Below are the code and all the weights of a small trained network. Each question names an input and a class and asks about switching units off, where a switched-off unit gives its printed mean instead of its output.

import numpy as np


def w(rows, s, z=0):
    codes = np.array(rows[::2]) - 128.0
    scale = np.full(codes.shape[1], s)
    scale[-1] = z or s
    return codes * scale


def norm(h):
    return h / np.sqrt((h * h).mean(-1, keepdims=True) + 1e-5)


def f(y):
    return y / 2 * (1 + np.tanh(0.7978845608 * (y + 0.044715 * y**3)))


def log_softmax(a):
    a = a - a.max(-1, keepdims=True)
    return a - np.log(np.exp(a).sum(-1, keepdims=True))


def net(x, mask):
    res = np.array(x, float).reshape(1, 8) / 4 @ E
    u = 0
    for l in range(3):
        y = f(norm(res) @ A[l][:, :-1].T + A[l][:, -1])
        res = res + np.where(mask[u : u + 3], y, B[l][:, -1]) @ B[l][:, :-1]
        u += 3
    return log_softmax(norm(res)[-1] @ U[:, :-1].T + U[:, -1])


A, B = {}, {}
E = w([
[229,145,116,59,174,79,109,139,115,41,117],'x0',
[197,106,44,14,101,67,86,134,127,211,139],'x1',
[110,42,78,83,116,142,9,151,45,208,213],'x2',
[164,128,156,255,157,144,254,66,154,119,71],'x3',
[122,168,135,167,212,112,166,11,66,101,43],'x4',
[93,99,46,103,97,119,109,161,164,172,150],'x5',
[127,171,183,168,94,89,129,80,71,106,145],'x6',
[135,210,152,215,116,162,204,94,72,123,87],'x7',
],0.0087)
A[0] = w([
[160,99,65,104,166,87,127,147,134,174,102,2],'0.n0',
[74,113,117,124,136,155,133,55,144,222,153,76],'0.n1',
[200,108,121,92,2,57,176,95,162,95,157,88],'0.n2',
],0.0086,0.0048)
B[0] = w([
[172,172,99,129,182,28,151,177,163,35,63,210],'0.n0',
[105,46,39,207,23,72,101,75,150,107,185,251],'0.n1',
[193,212,120,90,90,176,77,197,252,122,132,233],'0.n2',
],0.011,0.0025)
A[1] = w([
[111,100,172,116,112,174,147,198,187,53,160,4],'1.n0',
[93,122,67,111,86,150,100,151,83,233,180,149],'1.n1',
[81,115,84,92,192,166,182,62,203,2,70,151],'1.n2',
],0.0076,0.0041)
B[1] = w([
[198,190,49,2,77,168,127,151,175,160,90,162],'1.n0',
[87,77,115,125,84,3,253,223,95,113,171,229],'1.n1',
[96,40,73,170,80,149,227,220,70,55,224,254],'1.n2',
],0.0077,0.0057)
A[2] = w([
[144,171,212,108,92,91,89,72,140,149,144,160],'2.n0',
[119,139,102,50,94,105,1,87,54,137,181,252],'2.n1',
[129,80,189,130,42,186,181,201,174,168,186,191],'2.n2',
],0.0068,0.0036)
B[2] = w([
[188,161,140,140,50,71,241,255,56,71,185,138],'2.n0',
[87,40,83,102,100,151,165,72,53,214,171,240],'2.n1',
[217,142,142,57,119,91,120,146,111,84,103,253],'2.n2',
],0.0082,0.0059)
U = w([
[81,66,87,164,109,225,66,104,182,192,97,45],'0',
[33,104,122,38,255,120,3,76,187,195,163,3],'1',
[171,70,13,77,187,67,91,79,41,223,94,101],'2',
[207,162,100,42,71,87,58,211,222,105,140,190],'3',
[23,35,74,88,13,54,78,193,68,171,248,237],'4',
[123,223,240,211,183,154,185,90,51,66,55,141],'5',
],0.0094,0.0067)

Each question gives the input, the list of numbers given to net, and the class t.
The units are the neurons (one row each of A and B). Each row of codes is followed by its name. A weight is (code - 128) times the scale printed after its matrix; where a second scale follows, it is the last column's (A, B and U).
mask holds one flag per neuron, layer by layer. A switched-off neuron (its flag False) gives its mean, the last column of its row in B, instead of its output. The means were averaged over made-up inputs and are rounded, as every weight is.
A unit's drop is (log p(t) with every unit on - log p(t) with that unit switched off) / (log p(t) with every unit on - log p(t) with every unit switched off).
The circuit of an input: a set's keep is (log p(t) with only the set's units on - log p(t) with every unit switched off) / (log p(t) with every unit on - log p(t) with every unit switched off). Starting from all 9 units, units are removed one at a time, each time the one whose removal leaves the highest keep (on an exact tie, the one counted first), for as long as the keep stays at least 0.8.
circuit, biggest first: the units of the circuit, biggest drop first
unit that matters most: the unit with the biggest drop
k most important neurons: the k neurons with the biggest drops, biggest first
k most important neurons of layer l: the k neurons of layer l with the biggest drops, biggest first
drop of u: that unit's drop, to one decimal
input [3,2,3,5,1,-2,-3,-4], class 3: unit that matters most -> 0.n0
input [-7,-2,-8,-6,-7,8,-6,-8], class 3: circuit, biggest first -> [2.n2 1.n0]
input [-2,-3,-2,-3,1,0,-3,3], class 5: 2 most important neurons -> [2.n1 0.n2]
input [2,4,5,1,-6,-7,5,0], class 3: 3 most important neurons -> [0.n2 2.n2 0.n1]
input [8,0,6,2,-4,-4,-5,-6], class 2: 2 most important neurons of layer 0 -> [0.n1 0.n0]
input [-1,3,-4,-4,2,-6,-3,1], class 5: 4 most important neurons -> [0.n1 2.n1 0.n2 1.n1]
input [-4,-7,-3,4,-3,6,-4,-4], class 3: 2 most important neurons -> [2.n2 1.n0]
input [2,3,-1,0,5,3,0,-3], class 3: 2 most important neurons -> [0.n0 2.n1]
input [1,-6,0,-7,1,-7,-7,0], class 3: 2 most important neurons -> [1.n0 0.n1]
input [3,7,2,4,0,3,-4,-8], class 3: 2 most important neurons -> [0.n0 0.n2]
input [-2,-7,-5,5,-8,-5,-5,-2], class 3: 2 most important neurons -> [1.n0 2.n2]
input [-6,-6,-3,-8,-6,-1,-7,4], class 3: 2 most important neurons of layer 1 -> [1.n0 1.n2]
input [1,7,2,6,2,-6,4,2], class 5: drop of 0.n1 -> 0.1
input [-4,7,-4,2,-8,5,5,-6], class 3: unit that matters most -> 0.n2
input [-4,4,-6,2,1,8,8,-2], class 3: drop of 0.n2 -> 0.7
